Below are the code and all the weights of a small trained network. Each question names an input and a class and asks about switching units off, where a switched-off unit gives its printed mean instead of its output.

import numpy as np


def w(rows, s, z=0):
    codes = np.array(rows[::2]) - 128.0
    scale = np.full(codes.shape[1], s)
    scale[-1] = z or s
    return codes * scale


def norm(h):
    return h / np.sqrt((h * h).mean(-1, keepdims=True) + 1e-5)


def f(y):
    return np.maximum(y, 0)


def log_softmax(a):
    a = a - a.max(-1, keepdims=True)
    return a - np.log(np.exp(a).sum(-1, keepdims=True))


def net(x, mask):
    res = np.array(x, float).reshape(1, 7) / 4 @ E
    u = 0
    for l in range(2):
        y = f(norm(res) @ A[l][:, :-1].T + A[l][:, -1])
        res = res + np.where(mask[u : u + 7], y, B[l][:, -1]) @ B[l][:, :-1]
        u += 7
    return log_softmax(norm(res)[-1] @ U[:, :-1].T + U[:, -1])


A, B = {}, {}
E = w([
[112,171,3,140,163,152,222,138,121,111,135],'x0',
[161,136,131,73,35,127,97,244,178,137,101],'x1',
[201,103,104,66,112,120,23,119,155,118,113],'x2',
[169,125,85,145,36,90,123,100,70,116,123],'x3',
[113,196,132,148,90,42,88,183,113,108,103],'x4',
[140,88,70,193,153,115,66,225,135,126,176],'x5',
[161,123,96,171,231,7,145,143,70,111,148],'x6',
],0.0041)
A[0] = w([
[153,103,141,71,227,226,87,3,158,121,170,116],'0.n1',
[131,127,137,132,138,111,164,194,147,112,138,7],'0.n2',
[88,183,155,116,126,187,166,220,166,131,132,37],'0.n3',
[76,134,83,229,237,152,155,140,119,123,210,5],'0.n4',
[164,117,113,216,69,97,64,74,46,133,220,56],'0.n5',
[120,104,90,84,66,238,142,158,159,159,176,141],'0.n6',
[130,164,67,123,168,13,110,91,54,101,168,29],'0.n7',
],0.0041,0.002)
B[0] = w([
[113,28,215,129,85,66,146,80,120,92,4,250],'0.n1',
[119,75,136,95,126,105,99,116,135,212,136,147],'0.n2',
[132,87,170,112,134,172,136,102,186,227,119,202],'0.n3',
[48,153,108,79,144,134,41,205,61,110,202,235],'0.n4',
[104,82,183,63,108,133,111,78,128,98,48,193],'0.n5',
[211,115,96,240,119,209,174,123,149,101,86,253],'0.n6',
[182,89,98,151,72,232,211,137,253,167,160,211],'0.n7',
],0.0046,0.0033)
A[1] = w([
[140,135,9,132,121,130,132,143,107,119,142,100],'1.n1',
[109,117,98,129,124,177,98,189,138,139,149,47],'1.n2',
[173,177,2,147,140,96,153,143,96,82,154,10],'1.n3',
[166,103,164,142,156,52,142,83,124,128,131,3],'1.n4',
[102,228,129,105,84,147,141,99,123,127,120,119],'1.n5',
[197,104,135,109,82,111,2,205,175,128,109,76],'1.n6',
[123,92,114,135,218,112,144,145,129,134,157,110],'1.n7',
],0.0066,0.0016)
B[1] = w([
[175,171,122,165,136,201,149,94,205,169,160,198],'1.n1',
[161,177,108,128,172,159,162,90,146,169,174,185],'1.n2',
[183,168,89,187,174,175,167,177,228,201,193,199],'1.n3',
[153,128,113,144,24,194,169,116,156,90,68,178],'1.n4',
[105,62,172,95,141,74,91,121,64,71,104,185],'1.n5',
[41,161,107,106,214,2,81,167,17,106,203,255],'1.n6',
[104,123,152,63,77,58,65,154,66,118,111,192],'1.n7',
],0.0059,0.0052)
U = w([
[43,110,156,86,148,20,53,147,6,58,134,253],'0',
[173,66,161,144,71,225,183,48,175,80,2,104],'1',
[169,194,57,170,184,179,152,197,190,171,227,15],'2',
],0.0073,0.0015)

Each question gives the input, the list of numbers given to net, and the class t.
The units are the neurons (one row each of A and B). Each row of codes is followed by its name. A weight is (code - 128) times the scale printed after its matrix; where a second scale follows, it is the last column's (A, B and U).
mask holds one flag per neuron, layer by layer. A switched-off neuron (its flag False) gives its mean, the last column of its row in B, instead of its output. The means were averaged over made-up inputs and are rounded, as every weight is.
A unit's drop is (log p(t) with every unit on - log p(t) with that unit switched off) / (log p(t) with every unit on - log p(t) with every unit switched off).
The circuit of an input: a set's keep is (log p(t) with only the set's units on - log p(t) with every unit switched off) / (log p(t) with every unit on - log p(t) with every unit switched off). Starting from the 12 units with the biggest drops (on a tie, the unit counted first), units are removed one at a time, each time the one whose removal leaves the highest keep (on an exact tie, the one counted first), for as long as the keep stays at least 0.8.
circuit, biggest first: the units of the circuit, biggest drop first
most important unit: the unit with the biggest drop
top k neurons: the k neurons with the biggest drops, biggest first
top k neurons in layer l: the k neurons of layer l with the biggest drops, biggest first
drop of u: that unit's drop, to one decimal
input [8,-8,6,-7,5,0,-5], class 0: circuit, biggest first : (0.n1 0.n4)
input [5,3,8,-5,-7,-4,8], class 1: circuit, biggest first : (1.n6 0.n1)
input [-8,-2,8,-2,-1,0,-6], class 0: most important unit : 1.n6
input [-3,-8,3,-7,-1,-4,4], class 1: top 2 neurons : (0.n1 1.n6)
input [2,-5,7,-6,-8,6,5], class 0: top 2 neurons in layer 0 : (0.n1 0.n4)
input [4,-3,-4,-2,-7,-6,6], class 0: top 4 neurons : (0.n4 1.n7 0.n6 1.n1)
input [-4,8,4,-5,-5,2,-7], class 0: top 3 neurons in layer 1 : (1.n6 1.n3 1.n1)
input [4,1,-5,-7,6,-2,-1], class 0: top 2 neurons : (1.n3 1.n5)
input [-8,-8,4,1,-5,1,2], class 1: top 2 neurons in layer 1 : (1.n6 1.n4)
input [4,-2,1,-4,-4,-8,6], class 1: top 2 neurons in layer 1 : (1.n6 1.n4)
input [-8,-4,-5,8,1,-6,5], class 1: top 2 neurons : (1.n6 1.n4)
input [-8,-8,7,-6,6,-5,7], class 1: top 2 neurons in layer 1 : (1.n4 1.n6)
input [1,-6,2,3,-2,2,-1], class 1: top 2 neurons : (1.n6 0.n1)
input [-8,8,4,-1,-3,-6,-3], class 0: circuit, biggest first : (1.n6)
input [-5,-7,4,3,-8,-1,5], class 1: top 2 neurons in layer 1 : (1.n6 1.n4)
input [0,5,-5,-6,-5,7,6], class 0: top 2 neurons in layer 1 : (1.n7 1.n3)
input [1,2,-6,-2,6,6,7], class 2: drop of 1.n3 : 0.1
input [-4,-2,8,7,-6,2,-6], class 0: drop of 1.n6 : 1.1
input [3,0,7,-5,4,0,5], class 2: drop of 1.n3 : 0.2
input [-7,5,6,-2,4,-7,-8], class 0: drop of 1.n6 : 0.4
input [1,1,2,-8,3,8,-3], class 0: top neuron in layer 0 : (0.n7)
